Here is a tiny trained network, its code and every weight. The questions are about switching its units off for an input and a class, where a switched-off unit gives its printed mean instead of its output.

import numpy as np


def w(rows, s, z=0):
    codes = np.array(rows[::2]) - 128.0
    scale = np.full(codes.shape[1], s)
    scale[-1] = z or s
    return codes * scale


def norm(h):
    return h / np.sqrt((h * h).mean(-1, keepdims=True) + 1e-5)


def f(y):
    return np.maximum(y, 0)


def log_softmax(a):
    a = a - a.max(-1, keepdims=True)
    return a - np.log(np.exp(a).sum(-1, keepdims=True))


def net(x, mask):
    res = np.array(x, float).reshape(1, 6) / 4 @ E
    u = 0
    for l in range(3):
        y = f(norm(res) @ A[l][:, :-1].T + A[l][:, -1])
        res = res + np.where(mask[u : u + 6], y, B[l][:, -1]) @ B[l][:, :-1]
        u += 6
    return log_softmax(norm(res)[-1] @ U[:, :-1].T + U[:, -1])


A, B = {}, {}
E = w([
[79,126,153,255,181,161],'x0',
[147,32,44,158,149,52],'x1',
[164,185,69,157,106,146],'x2',
[211,234,53,187,60,106],'x3',
[201,54,69,76,72,242],'x4',
[195,117,132,158,57,138],'x5',
],0.0076)
A[0] = w([
[137,209,134,71,145,155,4],'L0N1',
[144,114,1,165,183,63,135],'L0N2',
[81,109,235,108,215,39,184],'L0N3',
[179,120,78,107,106,212,65],'L0N4',
[130,201,149,62,134,157,77],'L0N5',
[154,53,138,162,172,142,170],'L0N6',
],0.0084,0.0029)
B[0] = w([
[208,110,93,128,80,174,158],'L0N1',
[187,97,130,157,156,1,232],'L0N2',
[57,128,184,158,113,183,253],'L0N3',
[118,144,191,185,115,101,203],'L0N4',
[161,143,85,99,124,150,173],'L0N5',
[173,160,188,10,159,227,193],'L0N6',
],0.0085,0.0063)
A[1] = w([
[93,104,118,141,178,104,155],'L1N1',
[235,2,138,112,13,135,63],'L1N2',
[163,175,52,211,170,122,224],'L1N3',
[102,200,172,215,130,58,135],'L1N4',
[58,48,144,94,120,185,5],'L1N5',
[74,153,176,182,113,122,99],'L1N6',
],0.0079,0.0033)
B[1] = w([
[153,120,105,156,80,148,175],'L1N1',
[126,255,115,91,37,121,254],'L1N2',
[125,83,151,54,176,158,226],'L1N3',
[87,146,64,151,157,135,237],'L1N4',
[178,70,162,91,144,149,181],'L1N5',
[137,107,92,158,138,153,189],'L1N6',
],0.011,0.0058)
A[2] = w([
[19,64,129,114,107,43,77],'L2N1',
[89,170,161,201,69,152,59],'L2N2',
[131,142,77,139,10,170,118],'L2N3',
[135,169,91,98,165,170,85],'L2N4',
[119,53,118,80,100,104,3],'L2N5',
[138,142,103,106,31,133,48],'L2N6',
],0.011,0.0031)
B[2] = w([
[115,241,174,146,106,208,185],'L2N1',
[194,148,28,218,169,99,193],'L2N2',
[157,254,133,111,181,140,255],'L2N3',
[109,142,168,128,141,174,182],'L2N4',
[218,193,165,90,151,140,151],'L2N5',
[180,217,147,40,142,117,228],'L2N6',
],0.0089,0.0062)
U = w([
[60,162,139,232,175,125,175],'0',
[120,82,151,139,72,83,3],'1',
[160,78,59,137,126,5,73],'2',
[176,200,138,44,96,126,234],'3',
[55,49,210,83,166,212,157],'4',
],0.016,0.004)

Each question gives the input, the list of numbers given to net, and the class t.
The units are the neurons (one row each of A and B). Each row of codes is followed by its name. A weight is (code - 128) times the scale printed after its matrix; where a second scale follows, it is the last column's (A, B and U).
mask holds one flag per neuron, layer by layer. A switched-off neuron (its flag False) gives its mean, the last column of its row in B, instead of its output. The means were averaged over made-up inputs and are rounded, as every weight is.
A unit's drop is (log p(t) with every unit on - log p(t) with that unit switched off) / (log p(t) with every unit on - log p(t) with every unit switched off).
The circuit of an input: a set's keep is (log p(t) with only the set's units on - log p(t) with every unit switched off) / (log p(t) with every unit on - log p(t) with every unit switched off). Starting from the 12 units with the biggest drops (on a tie, the unit counted first), units are removed one at a time, each time the one whose removal leaves the highest keep (on an exact tie, the one counted first), for as long as the keep stays at least 0.8.
circuit, biggest first: the units of the circuit, biggest drop first
top k neurons: the k neurons with the biggest drops, biggest first
drop of u: that unit's drop, to one decimal
input [6,8,-2,-5,0,-1], class 4: circuit, biggest first : L0N6
input [4,-3,8,3,2,-5], class 4: circuit, biggest first : L1N3, L1N2, L2N3, L2N6
input [8,5,4,6,-1,1], class 2: top 2 neurons : L0N2, L0N3
input [0,3,-3,7,-2,6], class 2: circuit, biggest first : L0N2, L0N6
input [2,-5,7,5,-6,6], class 0: top 4 neurons : L1N2, L1N4, L2N6, L0N6
input [7,2,8,-3,-1,1], class 4: top 2 neurons : L1N3, L0N6
input [-5,-2,-2,-5,-7,8], class 4: top 2 neurons : L1N2, L0N2
input [-4,-7,0,-2,-6,7], class 0: top 2 neurons : L0N6, L2N2
input [7,5,7,5,-4,3], class 2: circuit, biggest first : L0N2, L0N3, L2N3
input [-2,-4,5,-5,-7,-7], class 0: top 3 neurons : L1N3, L0N6, L2N2
input [3,-3,6,-5,-1,4], class 0: top 2 neurons : L1N3, L2N2
input [-6,8,-3,5,-3,5], class 2: top 4 neurons : L0N2, L0N3, L0N6, L2N3
input [2,1,6,4,-4,7], class 2: top 2 neurons : L0N3, L1N2
input [-8,4,-8,-3,-7,-2], class 4: top neuron : L0N3
input [-7,8,3,2,-8,-2], class 2: top 2 neurons : L0N2, L2N3
input [-8,-5,-2,-6,-6,7], class 4: drop of L1N2 : 0.5
input [-8,-4,-8,-3,-5,-4], class 4: drop of L0N3 : 0.2
input [1,7,0,6,-6,3], class 2: drop of L0N2 : 0.2
